Here is a tiny trained network, its code and every weight. The questions are about switching its units off for an input and a class, where a switched-off unit gives its printed mean instead of its output.

import numpy as np


def w(rows, s, z=0):
    codes = np.array(rows[::2]) - 128.0
    scale = np.full(codes.shape[1], s)
    scale[-1] = z or s
    return codes * scale


def f(y):
    return y / 2 * (1 + np.tanh(0.7978845608 * (y + 0.044715 * y**3)))


def log_softmax(a):
    a = a - a.max(-1, keepdims=True)
    return a - np.log(np.exp(a).sum(-1, keepdims=True))


def net(x, mask):
    res = np.array(x, float).reshape(1, 6) / 4 @ E
    y = f(res @ A[0][:, :-1].T + A[0][:, -1])
    res = res + np.where(mask, y, B[0][:, -1]) @ B[0][:, :-1]
    return log_softmax(res[-1] @ U[:, :-1].T + U[:, -1])


A, B = {}, {}
E = w([
[222,107,121,81,161,134,114,239,171,114],'x0',
[102,254,74,128,60,145,59,187,146,168],'x1',
[127,226,152,36,104,83,212,147,111,57],'x2',
[124,122,158,242,98,161,148,206,69,77],'x3',
[194,129,37,166,102,203,209,87,169,124],'x4',
[82,113,126,205,103,30,139,142,210,98],'x5',
],0.0081)
A[0] = w([
[134,142,110,53,174,170,110,69,109,162,114],'N0',
[116,137,155,196,108,58,131,87,200,91,210],'N1',
[93,137,80,172,77,124,143,31,82,122,139],'N2',
[143,184,136,93,115,67,203,153,101,99,68],'N3',
[156,113,68,132,107,160,180,101,141,101,3],'N4',
[140,200,140,48,83,142,249,153,100,56,83],'N5',
[135,180,58,138,95,93,94,150,130,167,14],'N6',
[156,151,188,116,167,214,123,125,27,150,105],'N7',
[146,177,119,123,128,138,69,159,155,118,39],'N8',
[161,46,127,106,160,79,160,124,41,112,79],'N9',
[193,140,144,130,113,168,135,122,12,151,217],'N10',
[86,115,112,167,97,67,146,152,241,92,169],'N11',
[129,161,139,86,71,101,199,151,122,80,34],'N12',
[121,170,79,134,64,140,76,143,108,149,71],'N13',
[137,130,86,81,150,90,99,87,179,147,78],'N14',
[170,130,39,158,99,195,184,92,149,115,178],'N15',
[155,59,157,131,198,114,190,118,67,85,101],'N16',
[131,96,123,140,84,64,123,162,188,110,139],'N17',
[64,94,230,76,164,58,1,162,26,116,81],'N18',
[143,63,87,164,122,154,69,137,168,155,78],'N19',
[134,59,159,147,158,61,167,96,158,89,111],'N20',
[188,94,75,154,100,139,96,72,167,148,47],'N21',
[195,148,140,151,173,154,135,197,181,110,135],'N22',
[219,122,127,121,124,113,117,184,144,155,99],'N23',
[147,55,153,130,225,109,167,119,120,100,59],'N24',
[175,86,132,105,129,119,112,227,145,121,93],'N25',
[100,180,90,111,99,90,77,158,97,198,38],'N26',
[118,180,83,124,110,138,62,194,122,132,65],'N27',
[90,145,112,125,37,156,117,187,118,164,70],'N28',
[48,130,142,148,50,128,123,73,43,168,162],'N29',
[45,153,129,160,101,161,138,72,95,118,37],'N30',
[112,83,128,139,166,142,45,150,121,174,116],'N31',
[100,122,104,50,166,101,119,90,220,174,102],'N32',
[126,111,119,199,107,131,154,196,48,71,181],'N33',
[149,94,115,218,134,168,69,127,97,156,57],'N34',
[131,98,80,177,164,141,92,135,143,194,33],'N35',
[105,117,141,198,108,183,154,221,34,54,79],'N36',
[130,67,137,140,109,176,69,112,136,164,3],'N37',
],0.0085,0.0016)
B[0] = w([
[106,142,188,136,103,156,90,192,168,220,194],'N0',
[186,174,169,132,125,210,54,173,119,200,203],'N1',
[202,169,173,73,191,151,179,129,121,98,201],'N2',
[104,51,157,124,131,81,92,89,42,168,182],'N3',
[160,167,123,196,44,62,127,141,170,46,166],'N4',
[81,69,196,148,119,53,87,107,49,133,223],'N5',
[82,89,61,152,78,186,129,54,111,85,177],'N6',
[131,192,149,142,100,192,32,206,113,191,197],'N7',
[151,128,75,117,144,155,104,67,114,89,166],'N8',
[118,113,30,141,97,196,113,79,133,73,179],'N9',
[155,185,171,150,105,159,69,174,152,206,192],'N10',
[173,209,151,107,98,175,22,171,73,229,215],'N11',
[82,58,152,136,137,66,129,122,55,139,175],'N12',
[122,70,70,153,116,144,83,53,134,89,184],'N13',
[39,94,199,106,143,162,187,157,182,159,183],'N14',
[193,182,167,236,81,27,129,192,180,30,216],'N15',
[113,110,54,123,62,180,102,51,148,112,197],'N16',
[199,166,149,143,143,187,104,143,98,182,182],'N17',
[201,195,151,237,75,46,164,169,188,4,255],'N18',
[108,91,153,127,175,76,117,112,54,145,207],'N19',
[127,111,97,129,72,193,83,109,130,123,195],'N20',
[114,110,165,142,134,57,113,167,124,89,183],'N21',
[179,127,165,70,190,122,208,100,133,114,193],'N22',
[202,141,166,51,161,130,139,86,113,124,184],'N23',
[116,113,42,127,83,192,97,74,108,67,195],'N24',
[190,173,143,38,226,164,195,80,116,91,198],'N25',
[133,100,83,138,93,147,134,86,138,81,189],'N26',
[131,117,93,151,116,178,117,45,143,85,194],'N27',
[79,60,68,179,105,221,129,66,152,67,179],'N28',
[255,162,137,32,198,123,189,94,145,123,209],'N29',
[163,170,145,43,222,155,212,94,105,120,182],'N30',
[133,109,164,122,140,37,134,127,86,119,200],'N31',
[29,46,200,140,152,138,185,159,221,164,214],'N32',
[38,103,199,122,173,154,152,132,220,194,207],'N33',
[81,57,173,129,128,76,153,141,79,143,213],'N34',
[99,93,150,114,139,78,116,101,23,118,193],'N35',
[31,53,208,103,151,142,180,144,218,165,221],'N36',
[98,87,156,166,119,99,129,121,58,133,179],'N37',
],0.0063,0.0092)
U = w([
[88,88,130,132,137,45,119,115,9,141,109],'0',
[113,106,60,136,88,190,111,57,139,99,94],'1',
[169,156,126,176,91,47,145,175,178,72,132],'2',
[45,100,145,120,161,147,165,160,220,179,113],'3',
[199,150,121,69,225,139,179,98,105,122,146],'4',
[157,166,129,131,97,176,62,183,96,211,137],'5',
[120,148,94,125,121,102,130,175,120,134,254],'6',
],0.014,0.005)

Each question gives the input, the list of numbers given to net, and the class t.
The units are the neurons (one row each of A and B). Each row of codes is followed by its name. A weight is (code - 128) times the scale printed after its matrix; where a second scale follows, it is the last column's (A, B and U).
mask holds one flag per neuron, in row order. A switched-off neuron (its flag False) gives its mean, the last column of its row in B, instead of its output. The means were averaged over made-up inputs and are rounded, as every weight is.
A unit's drop is (log p(t) with every unit on - log p(t) with that unit switched off) / (log p(t) with every unit on - log p(t) with every unit switched off).
The circuit of an input: a set's keep is (log p(t) with only the set's units on - log p(t) with every unit switched off) / (log p(t) with every unit on - log p(t) with every unit switched off). Starting from the 12 units with the biggest drops (on a tie, the unit counted first), units are removed one at a time, each time the one whose removal leaves the highest keep (on an exact tie, the one counted first), for as long as the keep stays at least 0.8.
circuit, biggest first: the units of the circuit, biggest drop first
unit that matters most: the unit with the biggest drop
top k neurons: the k neurons with the biggest drops, biggest first
drop when u is switched off: that unit's drop, to one decimal
input [5,7,6,2,-5,0], class 1: circuit, biggest first : [N27 N28]
input [0,-5,-7,3,-1,8], class 5: top 2 neurons : [N1 N11]
input [0,0,7,8,7,7], class 3: top neuron : [N33]
input [-2,0,-1,-4,-3,1], class 3: top 4 neurons : [N15 N32 N4 N14]
input [7,-3,4,-2,8,-6], class 2: top 2 neurons : [N15 N4]
input [-5,-5,1,-6,-5,-3], class 3: top 2 neurons : [N32 N0]
input [-2,-8,7,1,-8,-2], class 1: circuit, biggest first : [N16 N9]
input [-8,-1,0,6,-6,8], class 4: circuit, biggest first : [N29 N30]
input [-3,7,-6,-7,-4,-2], class 1: top 3 neurons : [N26 N6 N13]
input [-1,4,-2,4,7,8], class 5: top 2 neurons : [N11 N1]
input [-1,-2,0,5,4,2], class 3: top 2 neurons : [N18 N33]
input [1,-5,-1,6,3,-8], class 5: top 2 neurons : [N7 N10]
input [-8,-5,-4,0,8,7], class 2: top 4 neurons : [N15 N4 N21 N25]
input [1,2,-8,8,6,-3], class 0: circuit, biggest first : [N34]
input [8,0,3,6,-1,8], class 4: circuit, biggest first : [N25 N22]
input [-6,-2,4,0,0,8], class 5: circuit, biggest first : [N11 N1]
input [6,-5,-5,4,-4,6], class 4: top 3 neurons : [N25 N22 N7]
input [-1,-7,0,-7,-5,-5], class 1: top 3 neurons : [N24 N9 N16]
input [7,4,-4,-7,4,0], class 3: top 2 neurons : [N32 N14]
input [1,-3,1,-8,8,-2], class 2: unit that matters most : N15
input [-6,7,0,-8,4,-3], class 3: top 4 neurons : [N32 N0 N14 N24]
input [7,1,-3,4,-7,-2], class 2: top 3 neurons : [N18 N29 N30]
input [7,2,4,-4,2,6], class 4: drop when N25 is switched off : 0.2
input [-4,-6,6,0,-8,5], class 2: drop when N18 is switched off : 2.3
input [0,7,0,1,3,-4], class 1: drop when N3 is switched off : 0.0
input [-3,-3,5,6,-7,0], class 2: drop when N18 is switched off : 2.1
input [-3,2,0,5,6,7], class 5: circuit, biggest first : [N11]
